Below is a small trained network, with its code and all its weights. Each question gives an input and a class and asks what happens when units are switched off, that is, made to give their printed mean instead of their output.

import numpy as np


def w(rows, s, z=0):
    codes = np.array(rows[::2]) - 128.0
    scale = np.full(codes.shape[1], s)
    scale[-1] = z or s
    return codes * scale


def norm(h):
    return h / np.sqrt((h * h).mean(-1, keepdims=True) + 1e-5)


def f(y):
    return np.maximum(y, 0)


def log_softmax(a):
    a = a - a.max(-1, keepdims=True)
    return a - np.log(np.exp(a).sum(-1, keepdims=True))


def net(x, mask):
    res = np.array(x, float).reshape(1, 6) / 4 @ E
    u = 0
    for l in range(2):
        y = f(norm(res) @ A[l][:, :-1].T + A[l][:, -1])
        res = res + np.where(mask[u : u + 15], y, B[l][:, -1]) @ B[l][:, :-1]
        u += 15
    return log_softmax(norm(res)[-1] @ U[:, :-1].T + U[:, -1])


A, B = {}, {}
E = w([
[127,129,129,128,128],'x0',
[190,61,181,125,141],'x1',
[172,201,138,75,210],'x2',
[129,128,128,129,129],'x3',
[220,142,58,173,103],'x4',
[101,94,114,238,247],'x5',
],0.014)
A[0] = w([
[150,134,139,40,68,32],'0.n0',
[169,231,127,82,178,43],'0.n1',
[220,155,45,211,120,62],'0.n2',
[90,8,114,159,57,108],'0.n3',
[79,146,85,224,197,60],'0.n4',
[116,200,128,109,44,85],'0.n5',
[167,189,122,97,217,91],'0.n6',
[95,79,126,134,207,68],'0.n7',
[62,73,31,178,40,77],'0.n8',
[216,171,76,146,53,93],'0.n9',
[247,29,171,110,121,63],'0.n10',
[62,209,62,136,115,9],'0.n11',
[56,201,57,199,144,115],'0.n12',
[38,134,229,94,128,91],'0.n13',
[68,215,37,95,62,103],'0.n14',
],0.015,0.013)
B[0] = w([
[204,100,58,171,134,183],'0.n0',
[123,180,172,213,103,180],'0.n1',
[9,119,90,96,131,223],'0.n2',
[162,209,141,135,162,253],'0.n3',
[240,67,72,156,114,226],'0.n4',
[217,92,86,123,154,201],'0.n5',
[105,154,156,217,72,208],'0.n6',
[172,118,90,156,108,186],'0.n7',
[140,222,159,180,144,221],'0.n8',
[37,131,87,107,144,230],'0.n9',
[131,106,219,63,206,223],'0.n10',
[100,83,222,45,163,151],'0.n11',
[154,72,203,74,168,237],'0.n12',
[77,142,40,134,148,217],'0.n13',
[159,77,200,86,174,239],'0.n14',
],0.016,0.0074)
A[1] = w([
[121,199,182,128,48,7],'1.n0',
[176,145,106,29,23,164],'1.n1',
[4,95,93,106,138,84],'1.n2',
[49,129,82,103,115,113],'1.n3',
[125,171,147,63,63,156],'1.n4',
[160,105,73,122,112,77],'1.n5',
[104,181,163,50,69,95],'1.n6',
[75,121,71,97,115,95],'1.n7',
[89,169,116,131,80,7],'1.n8',
[107,127,158,190,72,2],'1.n9',
[185,130,99,139,176,238],'1.n10',
[133,211,178,199,60,96],'1.n11',
[110,178,83,139,131,92],'1.n12',
[85,66,191,150,60,152],'1.n13',
[142,86,102,154,63,113],'1.n14',
],0.017,0.0061)
B[1] = w([
[166,217,143,201,104,139],'1.n0',
[172,78,79,248,173,174],'1.n1',
[75,119,107,115,58,169],'1.n2',
[68,99,81,113,88,151],'1.n3',
[74,125,143,181,215,149],'1.n4',
[166,164,97,95,101,153],'1.n5',
[61,127,151,183,177,146],'1.n6',
[95,149,86,92,121,147],'1.n7',
[115,79,152,153,183,131],'1.n8',
[197,188,119,89,57,132],'1.n9',
[96,159,127,48,46,246],'1.n10',
[161,237,155,125,97,168],'1.n11',
[113,132,125,87,108,145],'1.n12',
[176,161,133,11,38,135],'1.n13',
[169,144,122,93,75,138],'1.n14',
],0.014)
U = w([
[129,249,186,248,122,103],'0',
[231,51,24,193,150,106],'1',
[4,128,35,112,143,95],'2',
[132,77,235,75,201,90],'3',
[142,162,124,68,83,221],'4',
[139,162,123,69,86,216],'5',
[135,163,144,49,29,4],'6',
],0.015,0.016)

Each question gives the input, the list of numbers given to net, and the class t.
The units are the neurons (one row each of A and B). Each row of codes is followed by its name. A weight is (code - 128) times the scale printed after its matrix; where a second scale follows, it is the last column's (A, B and U).
mask holds one flag per neuron, layer by layer. A switched-off neuron (its flag False) gives its mean, the last column of its row in B, instead of its output. The means were averaged over made-up inputs and are rounded, as every weight is.
A unit's drop is (log p(t) with every unit on - log p(t) with that unit switched off) / (log p(t) with every unit on - log p(t) with every unit switched off).
The circuit of an input: a set's keep is (log p(t) with only the set's units on - log p(t) with every unit switched off) / (log p(t) with every unit on - log p(t) with every unit switched off). Starting from the 12 units with the biggest drops (on a tie, the unit counted first), units are removed one at a time, each time the one whose removal leaves the highest keep (on an exact tie, the one counted first), for as long as the keep stays at least 0.8.
units of the circuit, in order: the units of the circuit, biggest drop first
top k neurons: the k neurons with the biggest drops, biggest first
top k neurons in layer l: the k neurons of layer l with the biggest drops, biggest first
input [3,2,0,8,0,5], class 5: units of the circuit, in order => [1.n10]
input [8,8,-6,7,6,7], class 3: units of the circuit, in order => [0.n10 1.n1]
input [6,6,-3,-4,-3,-4], class 3: top 3 neurons in layer 0 => [0.n10 0.n4 0.n5]
input [-5,3,8,1,-7,0], class 0: units of the circuit, in order => [0.n6 0.n1]
input [-1,-4,7,6,-8,1], class 2: top 4 neurons => [0.n13 0.n8 0.n3 1.n3]
input [2,-3,-1,3,6,-4], class 2: top 2 neurons => [0.n9 0.n2]
input [1,1,-2,8,1,6], class 5: units of the circuit, in order => [1.n10 1.n1]
input [6,-7,5,-2,-6,6], class 3: top 3 neurons => [0.n12 0.n2 0.n9]
input [3,5,-4,5,-4,5], class 1: top 2 neurons in layer 1 => [1.n11 1.n2]
input [7,4,-3,2,-7,8], class 1: units of the circuit, in order => [0.n4 0.n7]
input [3,-4,3,0,8,-7], class 2: units of the circuit, in order => [0.n9 1.n4]
input [6,-7,0,2,-7,-3], class 2: top 2 neurons => [0.n13 0.n10]
input [0,1,-8,-7,3,8], class 0: top 3 neurons => [0.n8 0.n3 0.n5]
input [-3,1,-4,-4,4,-6], class 1: units of the circuit, in order => [1.n1]
input [-7,6,-4,3,-6,2], class 4: units of the circuit, in order => [1.n1 0.n14]
input [6,-7,2,-6,6,7], class 1: top 2 neurons => [0.n4 0.n10]
input [5,-6,0,-1,5,-6], class 1: top 2 neurons in layer 0 => [0.n5 0.n10]
input [-3,0,7,2,-7,-4], class 0: top 4 neurons => [0.n1 0.n6 0.n2 0.n9]
input [7,1,-5,8,-3,4], class 5: units of the circuit, in order => [1.n10 1.n1 0.n4]
input [3,3,-8,1,-8,1], class 0: units of the circuit, in order => [0.n3]
input [6,-7,6,0,-4,-2], class 3: top 3 neurons in layer 0 => [0.n14 0.n11 0.n8]
input [2,-5,6,-1,6,-7], class 1: top 2 neurons => [1.n1 0.n5]
input [-5,7,1,-6,-8,-6], class 2: top 2 neurons => [0.n13 0.n4]
input [4,8,-6,-3,0,-6], class 3: top 3 neurons => [0.n10 0.n4 0.n6]
input [-2,1,-4,0,-3,5], class 1: top 2 neurons in layer 1 => [1.n11 1.n2]
